Below are the code and all the weights of a small trained network. Each question names an input and a class and asks about switching units off, where a switched-off unit gives its printed mean instead of its output.

import numpy as np


def w(rows, s, z=0):
    codes = np.array(rows[::2]) - 128.0
    scale = np.full(codes.shape[1], s)
    scale[-1] = z or s
    return codes * scale


def norm(h):
    return h / np.sqrt((h * h).mean(-1, keepdims=True) + 1e-5)


def f(y):
    return y / 2 * (1 + np.tanh(0.7978845608 * (y + 0.044715 * y**3)))


def log_softmax(a):
    a = a - a.max(-1, keepdims=True)
    return a - np.log(np.exp(a).sum(-1, keepdims=True))


def net(x, mask):
    res = np.array(x, float).reshape(1, 8) / 4 @ E
    u = 0
    for l in range(3):
        y = f(norm(res) @ A[l][:, :-1].T + A[l][:, -1])
        res = res + np.where(mask[u : u + 4], y, B[l][:, -1]) @ B[l][:, :-1]
        u += 4
    return log_softmax(norm(res)[-1] @ U[:, :-1].T + U[:, -1])


A, B = {}, {}
E = w([
[136,124,128,127,148,117,126,123,127,138],'x0',
[71,33,118,151,134,144,107,84,133,101],'x1',
[171,145,125,173,120,99,109,67,128,45],'x2',
[51,132,100,176,113,1,144,170,146,124],'x3',
[127,128,129,131,117,122,147,107,135,147],'x4',
[121,130,128,129,118,136,125,135,127,120],'x5',
[90,144,205,129,147,125,166,90,71,126],'x6',
[127,129,127,134,121,128,129,124,129,135],'x7',
],0.0079)
A[0] = w([
[106,131,165,151,153,142,146,171,117,113,144],'0.n0',
[204,109,67,114,95,120,126,165,254,130,3],'0.n1',
[175,220,137,120,119,116,148,181,157,133,38],'0.n2',
[199,145,114,136,95,77,112,93,140,49,92],'0.n3',
],0.0075,0.0032)
B[0] = w([
[128,124,150,81,142,80,176,62,147,117,163],'0.n0',
[62,208,61,160,182,151,134,125,11,149,236],'0.n1',
[208,1,192,138,73,79,120,154,87,166,209],'0.n2',
[113,139,159,145,205,169,210,157,211,104,253],'0.n3',
],0.0091,0.0031)
A[1] = w([
[49,4,87,132,165,192,141,110,191,108,2],'1.n0',
[106,103,1,188,128,176,76,145,153,117,6],'1.n1',
[19,30,79,134,153,158,68,52,154,100,32],'1.n2',
[53,85,116,19,130,162,155,252,147,253,34],'1.n3',
],0.0053,0.003)
B[1] = w([
[185,74,134,131,84,119,177,154,105,152,217],'1.n0',
[149,179,138,160,123,98,84,91,16,135,187],'1.n1',
[225,99,225,199,84,88,195,218,44,162,237],'1.n2',
[146,171,156,254,218,179,179,105,230,12,253],'1.n3',
],0.0077,0.0035)
A[2] = w([
[178,128,160,72,140,223,112,98,93,151,107],'2.n0',
[25,132,140,146,120,2,136,201,144,124,58],'2.n1',
[43,168,250,72,157,107,203,66,39,106,3],'2.n2',
[222,215,136,76,131,87,132,228,154,197,111],'2.n3',
],0.0066,0.0041)
B[2] = w([
[72,107,61,73,57,20,70,121,212,179,253],'2.n0',
[174,98,111,1,77,233,36,67,179,176,226],'2.n1',
[102,199,36,171,181,134,108,186,27,116,247],'2.n2',
[71,54,188,160,107,105,159,110,58,81,190],'2.n3',
],0.0083,0.004)
U = w([
[173,72,220,145,93,88,176,164,58,151,150],'0',
[77,221,28,144,190,134,105,143,28,132,119],'1',
[104,167,172,163,205,153,194,118,246,67,221],'2',
[113,124,104,20,101,135,51,78,203,174,6],'3',
],0.011,0.0018)

Each question gives the input, the list of numbers given to net, and the class t.
The units are the neurons (one row each of A and B). Each row of codes is followed by its name. A weight is (code - 128) times the scale printed after its matrix; where a second scale follows, it is the last column's (A, B and U).
mask holds one flag per neuron, layer by layer. A switched-off neuron (its flag False) gives its mean, the last column of its row in B, instead of its output. The means were averaged over made-up inputs and are rounded, as every weight is.
A unit's drop is (log p(t) with every unit on - log p(t) with that unit switched off) / (log p(t) with every unit on - log p(t) with every unit switched off).
The circuit of an input: a set's keep is (log p(t) with only the set's units on - log p(t) with every unit switched off) / (log p(t) with every unit on - log p(t) with every unit switched off). Starting from all 12 units, units are removed one at a time, each time the one whose removal leaves the highest keep (on an exact tie, the one counted first), for as long as the keep stays at least 0.8.
units of the circuit, in order: the units of the circuit, biggest drop first
unit that matters most: the unit with the biggest drop
k most important neurons: the k neurons with the biggest drops, biggest first
k most important neurons of layer l: the k neurons of layer l with the biggest drops, biggest first
drop of u: that unit's drop, to one decimal
input [4,2,-4,6,-8,-1,0,-6], class 3: unit that matters most => 2.n1
input [-7,0,-4,-7,-5,6,4,-6], class 3: 2 most important neurons => (2.n0 0.n1)
input [-2,3,6,6,-4,6,8,-6], class 1: 2 most important neurons => (2.n2 1.n3)
input [3,5,6,0,-4,-1,7,-4], class 1: 3 most important neurons => (2.n2 1.n3 0.n2)
input [-7,1,6,-7,-4,-3,8,-3], class 1: 2 most important neurons => (2.n2 1.n3)
input [-2,-5,-2,-3,2,-3,-3,2], class 0: 2 most important neurons => (0.n2 2.n3)
input [7,-4,-6,8,4,-4,7,2], class 3: 3 most important neurons => (2.n1 0.n1 1.n2)
input [6,-8,6,3,3,-3,-6,-2], class 0: 3 most important neurons => (0.n2 2.n3 1.n3)
input [-1,1,1,6,-8,-7,-5,4], class 3: 2 most important neurons => (2.n1 2.n2)
input [-7,-4,4,-7,-7,-2,6,-6], class 3: 3 most important neurons => (2.n0 0.n1 1.n2)
input [1,-5,-5,7,-1,-3,-2,6], class 3: 3 most important neurons => (2.n1 0.n3 1.n2)
input [6,-5,-8,-4,5,7,-7,5], class 2: 3 most important neurons => (1.n3 2.n2 0.n2)
input [-5,5,5,-2,-3,-3,7,-1], class 1: 3 most important neurons => (2.n2 1.n3 0.n2)
input [-6,-8,6,4,7,-4,-2,7], class 0: units of the circuit, in order => (0.n2)
input [8,4,7,-8,-1,6,8,-2], class 1: 2 most important neurons of layer 2 => (2.n2 2.n1)
input [-6,8,2,8,2,-8,-4,-5], class 0: 3 most important neurons of layer 1 => (1.n2 1.n0 1.n1)
input [2,7,-7,-7,-4,7,-6,-2], class 0: 2 most important neurons of layer 1 => (1.n2 1.n0)
input [-7,-1,0,4,8,-6,5,4], class 1: 2 most important neurons of layer 2 => (2.n2 2.n0)
input [5,7,-3,-6,-6,1,-3,7], class 0: 2 most important neurons of layer 1 => (1.n2 1.n0)
input [8,-6,-3,-4,-5,5,-3,-7], class 0: units of the circuit, in order => (2.n3)
input [-6,-3,-1,6,8,0,-3,5], class 3: drop of 2.n1 => 1.0
input [2,-7,-2,2,-6,3,-3,3], class 0: drop of 0.n2 => 0.6
input [4,3,-6,-5,-1,-8,-4,-4], class 2: drop of 1.n3 => 2.4
